Here is a tiny trained network, its code and every weight. The questions are about switching its units off for an input and a class, where a switched-off unit gives its printed mean instead of its output.

import numpy as np


def w(rows, s, z=0):
    codes = np.array(rows[::2]) - 128.0
    scale = np.full(codes.shape[1], s)
    scale[-1] = z or s
    return codes * scale


def f(y):
    return y / 2 * (1 + np.tanh(0.7978845608 * (y + 0.044715 * y**3)))


def log_softmax(a):
    a = a - a.max(-1, keepdims=True)
    return a - np.log(np.exp(a).sum(-1, keepdims=True))


def net(x, mask):
    res = np.array(x, float).reshape(1, 7) / 4 @ E
    y = f(res @ A[0][:, :-1].T + A[0][:, -1])
    res = res + np.where(mask, y, B[0][:, -1]) @ B[0][:, :-1]
    return log_softmax(res[-1] @ U[:, :-1].T + U[:, -1])


A, B = {}, {}
E = w([
[182,242,12,134,191,82],'x0',
[211,164,177,70,125,23],'x1',
[201,166,222,216,80,125],'x2',
[99,206,107,110,167,189],'x3',
[30,80,40,147,53,66],'x4',
[70,175,160,197,3,202],'x5',
[236,76,21,180,57,156],'x6',
],0.0063)
A[0] = w([
[141,247,126,142,163,159,255],'N0',
[46,187,151,108,135,143,143],'N1',
[118,110,164,210,58,156,122],'N2',
[137,134,1,179,112,221,179],'N3',
[97,84,103,50,189,83,52],'N4',
[160,101,167,58,234,165,247],'N5',
[138,218,83,144,143,29,215],'N6',
[187,114,127,93,105,84,117],'N7',
],0.0096,0.0049)
B[0] = w([
[189,128,168,55,150,162,230],'N0',
[129,246,217,92,146,127,198],'N1',
[86,131,217,163,58,155,229],'N2',
[128,2,102,39,119,192,236],'N3',
[80,28,109,127,99,120,191],'N4',
[94,167,132,21,171,139,255],'N5',
[194,119,52,44,168,37,225],'N6',
[204,131,108,144,135,65,165],'N7',
],0.0093,0.0085)
U = w([
[153,77,75,111,144,88,148],'0',
[64,122,145,103,112,202,202],'1',
[125,165,88,195,161,144,16],'2',
[119,151,164,253,76,130,157],'3',
[54,98,111,156,144,103,1],'4',
[126,154,94,189,156,142,23],'5',
[217,122,140,135,119,148,171],'6',
[161,200,133,99,187,107,204],'7',
],0.013,0.0056)

Each question gives the input, the list of numbers given to net, and the class t.
The units are the neurons (one row each of A and B). Each row of codes is followed by its name. A weight is (code - 128) times the scale printed after its matrix; where a second scale follows, it is the last column's (A, B and U).
mask holds one flag per neuron, in row order. A switched-off neuron (its flag False) gives its mean, the last column of its row in B, instead of its output. The means were averaged over made-up inputs and are rounded, as every weight is.
A unit's drop is (log p(t) with every unit on - log p(t) with that unit switched off) / (log p(t) with every unit on - log p(t) with every unit switched off).
The circuit of an input: a set's keep is (log p(t) with only the set's units on - log p(t) with every unit switched off) / (log p(t) with every unit on - log p(t) with every unit switched off). Starting from all 8 units, units are removed one at a time, each time the one whose removal leaves the highest keep (on an exact tie, the one counted first), for as long as the keep stays at least 0.8.
units of the circuit, in order: the units of the circuit, biggest drop first
unit that matters most: the unit with the biggest drop
top k neurons: the k neurons with the biggest drops, biggest first
drop when u is switched off: that unit's drop, to one decimal
input [5,-7,-3,6,6,-5,-2], class 0: units of the circuit, in order	[N6 N3]
input [-3,6,2,5,6,4,4], class 3: units of the circuit, in order	[N5 N0 N2]
input [8,8,-7,-4,4,-8,-7], class 0: unit that matters most	N4
input [4,-7,-3,-6,4,-3,-7], class 4: units of the circuit, in order	[N4 N0]
input [7,-8,0,-6,-2,5,-7], class 7: units of the circuit, in order	[N1 N4]
input [5,-3,3,2,6,4,-5], class 7: top 2 neurons	[N1 N6]
input [-8,0,-1,0,5,5,1], class 3: units of the circuit, in order	[N5 N3 N2]
input [-4,-6,1,4,-8,-3,8], class 1: units of the circuit, in order	[N6 N3]
input [1,7,-8,-7,-5,-4,-3], class 0: top 2 neurons	[N4 N1]
input [0,-3,4,-2,5,-2,-2], class 3: top 2 neurons	[N5 N3]
input [-8,-6,5,3,7,-2,-8], class 3: drop when N3 is switched off	0.3
input [3,-1,2,4,4,6,-7], class 7: drop when N1 is switched off	0.1
input [6,-2,5,7,2,-5,3], class 0: drop when N1 is switched off	0.2
input [5,-4,-4,5,0,-8,0], class 0: units of the circuit, in order	[N4]
